Below is a small trained network, with its code and all its weights. Each question gives an input and a target symbol and asks what happens when units are switched off, that is, made to give their printed mean instead of their output.

import numpy as np


def w(rows, s, z=0):
    codes = np.array(rows[::2]) - 128.0
    scale = np.full(codes.shape[1], s)
    scale[-1] = z or s
    return codes * scale


def norm(h):
    return h / np.sqrt((h * h).mean(-1, keepdims=True) + 1e-5)


def f(y):
    return np.maximum(y, 0)


def softmax(a):
    e = np.exp(a - a.max(-1, keepdims=True))
    return e / e.sum(-1, keepdims=True)


def log_softmax(a):
    a = a - a.max(-1, keepdims=True)
    return a - np.log(np.exp(a).sum(-1, keepdims=True))


def net(x, mask):
    ids = ['ΓΔΛΞΦαεθμπσ'.index(c) for c in x.split()]
    T = len(ids)
    res = E[ids] + P[:T]
    u = 0
    for l in range(3):
        q, k, v = (norm(res) @ M[l].T for M in (Q, K, V))
        z = softmax(np.where(np.tri(T) > 0, q @ k.T / 2**0.5, -1e9)) @ v
        res = res + np.where(mask[u], z, O[l][:, -1]) @ O[l][:, :-1]
        u += 1
        y = f(norm(res) @ A[l][:, :-1].T + A[l][:, -1])
        res = res + np.where(mask[u : u + 8], y, B[l][:, -1]) @ B[l][:, :-1]
        u += 8
    return log_softmax(norm(res)[-1] @ U[:, :-1].T + U[:, -1])


Q, K, V, O, A, B = {}, {}, {}, {}, {}, {}
E = w([
[134,128,116,81,87],'Γ',
[153,106,72,33,118],'Δ',
[128,151,202,100,168],'Λ',
[129,115,117,69,85],'Ξ',
[134,140,116,82,92],'Φ',
[83,164,170,185,110],'α',
[86,183,138,105,176],'ε',
[61,200,183,140,173],'θ',
[197,162,86,217,249],'μ',
[96,92,93,159,170],'π',
[195,160,172,191,90],'σ',
],0.019)
P = w([
[100,56,253,178,81],'0',
[137,94,101,104,109],'1',
[218,105,100,144,118],'2',
[93,125,123,177,68],'3',
[128,135,98,137,91],'4',
[172,141,115,114,131],'5',
[157,147,133,134,109],'6',
[161,162,139,129,116],'7',
[166,175,146,128,127],'8',
[149,194,155,151,112],'9',
[177,173,116,102,128],'10',
],0.011)
Q[0] = w([
[195,139,69,132,111],'L0H1',
[97,141,147,2,146],'L0H1',
],0.014)
K[0] = w([
[130,173,122,147,21],'L0H1',
[168,255,160,169,225],'L0H1',
],0.0084)
V[0] = w([
[197,51,87,172,1],'L0H1',
[45,168,89,105,100],'L0H1',
],0.0084)
O[0] = w([
[237,107,197,93,254,255],'L0H1',
[14,112,241,120,162,112],'L0H1',
],0.0065,0.0017)
A[0] = w([
[138,154,91,74,67,230],'L0N1',
[246,92,197,109,119,116],'L0N2',
[145,157,173,255,176,155],'L0N3',
[110,152,98,58,56,120],'L0N4',
[102,129,21,174,110,119],'L0N5',
[54,136,35,172,134,123],'L0N6',
[20,192,168,62,94,254],'L0N7',
[151,169,231,153,137,68],'L0N8',
],0.0083,0.0046)
B[0] = w([
[177,206,107,134,208,254],'L0N1',
[77,150,73,154,112,220],'L0N2',
[88,124,103,140,179,196],'L0N3',
[71,166,150,89,179,219],'L0N4',
[190,71,197,146,201,159],'L0N5',
[155,138,77,153,196,155],'L0N6',
[159,156,2,131,166,237],'L0N7',
[74,160,181,79,115,159],'L0N8',
],0.0094,0.008)
Q[1] = w([
[111,201,152,151,179],'L1H1',
[79,63,255,143,146],'L1H1',
],0.0097)
K[1] = w([
[77,141,69,49,232],'L1H1',
[91,51,3,70,29],'L1H1',
],0.0055)
V[1] = w([
[237,179,112,91,79],'L1H1',
[145,102,186,126,254],'L1H1',
],0.0067)
O[1] = w([
[197,148,76,57,83,141],'L1H1',
[112,98,248,171,222,255],'L1H1',
],0.011,0.0043)
A[1] = w([
[193,187,170,186,192,203],'L1N1',
[112,184,112,40,55,177],'L1N2',
[88,51,102,85,80,3],'L1N3',
[143,62,103,78,159,36],'L1N4',
[144,108,2,115,114,105],'L1N5',
[111,115,162,52,201,141],'L1N6',
[32,19,175,112,177,163],'L1N7',
[128,14,168,73,107,118],'L1N8',
],0.0089,0.0056)
B[1] = w([
[91,81,224,152,59,249],'L1N1',
[223,140,90,88,92,160],'L1N2',
[224,145,54,234,159,129],'L1N3',
[166,133,63,211,179,130],'L1N4',
[143,219,67,133,108,156],'L1N5',
[233,124,104,93,141,183],'L1N6',
[51,99,94,78,97,150],'L1N7',
[200,129,19,158,1,130],'L1N8',
],0.009,0.013)
Q[2] = w([
[108,54,68,126,12],'L2H1',
[156,157,111,91,73],'L2H1',
],0.011)
K[2] = w([
[166,176,3,150,11],'L2H1',
[117,215,55,164,167],'L2H1',
],0.0073)
V[2] = w([
[103,11,104,78,129],'L2H1',
[84,151,185,72,104],'L2H1',
],0.012)
O[2] = w([
[126,84,125,5,148,20],'L2H1',
[87,197,157,85,104,1],'L2H1',
],0.017,0.0019)
A[2] = w([
[87,61,57,129,92,2],'L2N1',
[69,190,60,119,141,97],'L2N2',
[68,17,177,161,227,71],'L2N3',
[172,129,87,155,33,42],'L2N4',
[80,75,130,96,62,93],'L2N5',
[170,138,153,166,202,56],'L2N6',
[185,236,83,103,73,91],'L2N7',
[175,2,178,73,157,103],'L2N8',
],0.0078,0.0073)
B[2] = w([
[145,119,27,170,118,128],'L2N1',
[63,74,74,170,117,179],'L2N2',
[172,185,99,64,121,212],'L2N3',
[148,228,93,255,186,145],'L2N4',
[209,106,103,104,78,135],'L2N5',
[191,149,94,229,186,195],'L2N6',
[136,185,192,88,50,253],'L2N7',
[36,129,109,75,200,203],'L2N8',
],0.0097,0.0047)
U = w([
[161,104,138,97,94,106],'Γ',
[200,67,88,116,132,7],'Δ',
[87,139,107,136,114,67],'Λ',
[176,96,90,111,92,246],'Ξ',
[209,200,120,97,82,213],'Φ',
[64,178,173,104,106,145],'α',
[87,167,52,156,147,4],'ε',
[60,171,54,168,133,115],'θ',
[162,109,167,202,247,118],'μ',
[79,68,119,54,235,135],'π',
[133,112,236,163,96,146],'σ',
],0.013,0.004)

Each question gives the input, a string of symbols that net reads in full, and the target symbol t.
The units are the heads (2 rows each of Q, K, V and O) and the neurons (one row each of A and B). Each row of codes is followed by its name. A weight is (code - 128) times the scale printed after its matrix; where a second scale follows, it is the last column's (O, A, B and U).
mask holds one flag per unit, layer by layer, with each layer's heads first. A switched-off unit (its flag False) gives its mean, the last column of its rows in O or B, instead of its output. The means were averaged over made-up inputs and are rounded, as every weight is.
A unit's drop is (log p(t) with every unit on - log p(t) with that unit switched off) / (log p(t) with every unit on - log p(t) with every unit switched off).
The circuit of an input: a set's keep is (log p(t) with only the set's units on - log p(t) with every unit switched off) / (log p(t) with every unit on - log p(t) with every unit switched off). Starting from the 12 units with the biggest drops (on a tie, the unit counted first), units are removed one at a time, each time the one whose removal leaves the highest keep (on an exact tie, the one counted first), for as long as the keep stays at least 0.8.
circuit, biggest first: the units of the circuit, biggest drop first
unit that matters most: the unit with the biggest drop
k most important neurons: the k neurons with the biggest drops, biggest first
k most important neurons of layer l: the k neurons of layer l with the biggest drops, biggest first
drop when u is switched off: that unit's drop, to one decimal
input Φ Ξ α Λ, target α: circuit, biggest first : L2H1
input π Δ Φ ε π μ Φ Γ π Φ μ, target π: circuit, biggest first : L2H1; L0N1; L1N7; L0N7
input Ξ μ π Ξ Φ π Γ Γ, target π: 2 most important neurons : L0N7; L1N7
input Φ Ξ ε Γ Γ μ Φ μ σ, target σ: circuit, biggest first : L1N1; L0N7
input α Φ Γ Ξ Γ ε Ξ θ θ, target θ: circuit, biggest first : L0H1; L0N7
input Ξ Φ Φ Φ Ξ π Φ μ, target π: circuit, biggest first : L2H1; L1N7
input μ Δ μ μ Φ Ξ Φ π Λ, target π: circuit, biggest first : L2H1; L0N1; L1N7; L0H1
input π μ Δ, target π: 2 most important neurons : L0N7; L2N8
input Φ Φ Φ Φ Φ σ Ξ Φ, target σ: 2 most important neurons of layer 0 : L0N3; L0N7
input Φ α μ Φ Δ, target μ: circuit, biggest first : L1H1; L0N7; L0H1
input Φ Γ Φ Ξ π Φ Φ μ π θ, target π: 2 most important neurons of layer 0 : L0N1; L0N7
input μ Φ Γ Φ Φ Φ Λ, target Φ: circuit, biggest first : L1H1; L0H1
input Φ π α Λ Φ θ, target θ: 2 most important neurons : L0N7; L0N4
input Φ Λ Φ Ξ θ Ξ μ Ξ Γ, target μ: unit that matters most : L1H1
input μ μ Ξ Ξ α Φ Φ α, target α: 3 most important neurons : L0N3; L0N1; L0N8
input Γ Φ Φ Φ Φ μ Γ μ Φ π Γ, target π: 3 most important neurons of layer 0 : L0N1; L0N4; L0N7
input Φ Γ Γ Δ π Ξ π Γ ε, target π: 4 most important neurons : L1N7; L0N1; L1N6; L0N5
input Ξ Φ Φ Ξ ε θ θ Φ π Φ θ, target π: 4 most important neurons : L0N1; L1N7; L0N7; L0N2
input Ξ Φ μ Φ Φ Φ Γ θ π Φ, target π: 2 most important neurons of layer 0 : L0N1; L0N7
input Φ Ξ θ Φ Ξ, target θ: circuit, biggest first : L0H1
input μ Φ ε Φ α π μ Ξ, target π: 2 most important neurons : L1N7; L0N7
input Φ α Φ Φ, target α: 2 most important neurons of layer 1 : L1N1; L1N5
input π ε Φ π Φ π α, target π: 2 most important neurons of layer 0 : L0N1; L0N3
input Ξ α Φ, target α: 2 most important neurons of layer 0 : L0N7; L0N2
input μ α π π α, target π: drop when L2H1 is switched off : 0.4
input ε Φ Φ Φ μ Γ α Ξ μ Ξ Γ, target μ: drop when L1H1 is switched off : 1.3
input ε Ξ Λ θ θ Φ, target θ: circuit, biggest first : L0H1
input Φ Φ Φ Φ θ Φ Γ θ Φ, target θ: drop when L1N1 is switched off : 0.0
input Ξ Φ μ ε, target μ: drop when L0N5 is switched off : 0.3
